Below is a small trained network, with its code and all its weights. Each question gives an input and a target symbol and asks what happens when units are switched off, that is, made to give their printed mean instead of their output.

import numpy as np


def w(rows, s, z=0):
    codes = np.array(rows[::2]) - 128.0
    scale = np.full(codes.shape[1], s)
    scale[-1] = z or s
    return codes * scale


def norm(h):
    return h / np.sqrt((h * h).mean(-1, keepdims=True) + 1e-5)


def f(y):
    return y / 2 * (1 + np.tanh(0.7978845608 * (y + 0.044715 * y**3)))


def softmax(a):
    e = np.exp(a - a.max(-1, keepdims=True))
    return e / e.sum(-1, keepdims=True)


def log_softmax(a):
    a = a - a.max(-1, keepdims=True)
    return a - np.log(np.exp(a).sum(-1, keepdims=True))


def net(x, mask):
    ids = ['αδεηθξπψω'.index(c) for c in x.split()]
    T = len(ids)
    res = E[ids] + P[:T]
    u = 0
    for l in range(2):
        q, k, v = (norm(res) @ M[l].T for M in (Q, K, V))
        z = softmax(np.where(np.tri(T) > 0, q @ k.T / 3**0.5, -1e9)) @ v
        res = res + np.where(mask[u], z, O[l][:, -1]) @ O[l][:, :-1]
        u += 1
        y = f(norm(res) @ A[l][:, :-1].T + A[l][:, -1])
        res = res + np.where(mask[u : u + 8], y, B[l][:, -1]) @ B[l][:, :-1]
        u += 8
    return log_softmax(norm(res)[-1] @ U[:, :-1].T + U[:, -1])


Q, K, V, O, A, B = {}, {}, {}, {}, {}, {}
E = w([
[132,130,144,53],'α',
[37,93,125,100],'δ',
[146,62,114,133],'ε',
[224,149,211,26],'η',
[160,35,130,160],'θ',
[49,183,97,145],'ξ',
[177,215,246,172],'π',
[146,146,72,238],'ψ',
[231,225,155,160],'ω',
],0.012)
P = w([
[71,113,199,162],'0',
[52,102,82,122],'1',
[28,82,62,153],'2',
[55,112,65,147],'3',
[120,162,31,139],'4',
[102,143,110,179],'5',
[102,121,214,232],'6',
[120,125,155,165],'7',
[143,122,104,123],'8',
[173,102,5,43],'9',
],0.0028)
Q[0] = w([
[94,108,130,142],'0.h1',
[204,177,121,2],'0.h1',
[249,85,211,57],'0.h1',
],0.0046)
K[0] = w([
[125,124,64,51],'0.h1',
[124,1,84,49],'0.h1',
[117,131,155,118],'0.h1',
],0.0074)
V[0] = w([
[110,100,185,128],'0.h1',
[160,68,103,160],'0.h1',
[185,185,77,254],'0.h1',
],0.0068)
O[0] = w([
[216,86,193,95,205],'0.h1',
[146,202,169,166,254],'0.h1',
[104,75,3,67,201],'0.h1',
],0.0065,0.00074)
A[0] = w([
[120,195,228,198,173],'0.n1',
[63,148,156,61,83],'0.n2',
[115,43,124,235,255],'0.n3',
[167,160,153,21,232],'0.n4',
[227,133,43,192,75],'0.n5',
[75,121,67,140,117],'0.n6',
[253,114,91,106,75],'0.n7',
[117,192,62,66,199],'0.n8',
],0.0057,0.002)
B[0] = w([
[248,192,101,73,204],'0.n1',
[152,54,171,121,133],'0.n2',
[74,155,124,2,254],'0.n3',
[136,220,221,194,187],'0.n4',
[51,69,243,191,185],'0.n5',
[224,131,142,97,157],'0.n6',
[151,109,129,50,165],'0.n7',
[233,43,142,115,155],'0.n8',
],0.0046,0.0035)
Q[1] = w([
[187,161,112,144],'1.h1',
[174,139,179,108],'1.h1',
[168,253,231,69],'1.h1',
],0.0069)
K[1] = w([
[124,203,171,47],'1.h1',
[219,34,187,2],'1.h1',
[163,99,180,39],'1.h1',
],0.0058)
V[1] = w([
[149,199,145,63],'1.h1',
[194,2,148,191],'1.h1',
[106,133,184,215],'1.h1',
],0.0076)
O[1] = w([
[145,93,127,80,162],'1.h1',
[89,71,163,203,254],'1.h1',
[85,103,1,177,47],'1.h1',
],0.0081,0.00081)
A[1] = w([
[139,213,77,193,253],'1.n1',
[161,207,69,96,102],'1.n2',
[133,149,182,120,117],'1.n3',
[166,146,61,132,25],'1.n4',
[58,118,197,86,171],'1.n5',
[139,66,25,160,149],'1.n6',
[255,204,180,181,150],'1.n7',
[167,102,124,65,216],'1.n8',
],0.0083,0.0018)
B[1] = w([
[95,172,222,72,173],'1.n1',
[142,2,187,117,152],'1.n2',
[143,181,8,182,155],'1.n3',
[120,55,31,101,123],'1.n4',
[244,120,82,158,187],'1.n5',
[7,250,60,128,175],'1.n6',
[159,212,229,98,253],'1.n7',
[90,122,207,163,173],'1.n8',
],0.0054,0.006)
U = w([
[131,155,130,115,3],'α',
[219,163,38,136,82],'δ',
[180,191,208,130,206],'ε',
[172,141,121,106,104],'η',
[138,49,177,219,117],'θ',
[114,160,201,2,150],'ξ',
[96,98,145,79,60],'π',
[52,202,74,154,216],'ψ',
[83,134,100,81,155],'ω',
],0.0083,0.004)

Each question gives the input, a string of symbols that net reads in full, and the target symbol t.
The units are the heads (3 rows each of Q, K, V and O) and the neurons (one row each of A and B). Each row of codes is followed by its name. A weight is (code - 128) times the scale printed after its matrix; where a second scale follows, it is the last column's (O, A, B and U).
mask holds one flag per unit, layer by layer, with each layer's heads first. A switched-off unit (its flag False) gives its mean, the last column of its rows in O or B, instead of its output. The means were averaged over made-up inputs and are rounded, as every weight is.
A unit's drop is (log p(t) with every unit on - log p(t) with that unit switched off) / (log p(t) with every unit on - log p(t) with every unit switched off).
The circuit of an input: a set's keep is (log p(t) with only the set's units on - log p(t) with every unit switched off) / (log p(t) with every unit on - log p(t) with every unit switched off). Starting from the 12 units with the biggest drops (on a tie, the unit counted first), units are removed one at a time, each time the one whose removal leaves the highest keep (on an exact tie, the one counted first), for as long as the keep stays at least 0.8.
units of the circuit, in order: the units of the circuit, biggest drop first
unit that matters most: the unit with the biggest drop
k most important neurons: the k neurons with the biggest drops, biggest first
k most important neurons of layer l: the k neurons of layer l with the biggest drops, biggest first
drop when u is switched off: that unit's drop, to one decimal
input η δ θ ε, target θ: unit that matters most -> 1.n7
input ε δ ξ, target ξ: units of the circuit, in order -> [1.n2, 1.h1, 1.n6]
input ψ π ε ξ ψ ψ ξ η ψ δ, target ψ: 2 most important neurons -> [0.n5, 0.n1]
input η π α ε ξ, target ξ: units of the circuit, in order -> [1.n2, 1.h1]
input θ π ξ ψ ε, target ψ: 2 most important neurons -> [1.n6, 0.n1]
input δ ε α δ δ, target δ: 3 most important neurons -> [1.n5, 1.n7, 1.n1]
input ξ ψ η ε, target ψ: 2 most important neurons -> [0.n1, 1.n6]
input θ ε ψ α δ θ η θ ε, target θ: 2 most important neurons -> [1.n7, 0.n1]
input ω ε ε θ π ξ ψ θ, target ψ: 2 most important neurons of layer 1 -> [1.n6, 1.n2]
input θ ξ θ, target ξ: 3 most important neurons -> [0.n3, 0.n5, 1.n8]
input ε ω δ ξ θ, target ξ: 3 most important neurons of layer 0 -> [0.n3, 0.n5, 0.n6]
input ω π α ε θ δ, target θ: 2 most important neurons of layer 1 -> [1.n5, 1.n7]
input η ω α, target ε: 2 most important neurons of layer 0 -> [0.n3, 0.n4]
input η ψ π ψ η ξ ψ, target ψ: most important neuron of layer 0 -> [0.n5]
input η θ δ, target θ: drop when 1.n1 is switched off -> 0.0
input ε α ε θ ψ θ, target ψ: drop when 1.n6 is switched off -> 0.2
input δ ε δ ψ δ, target ψ: drop when 0.n5 is switched off -> 0.5
input η η δ ω θ θ ψ π ψ, target ψ: drop when 1.n4 is switched off -> 0.0
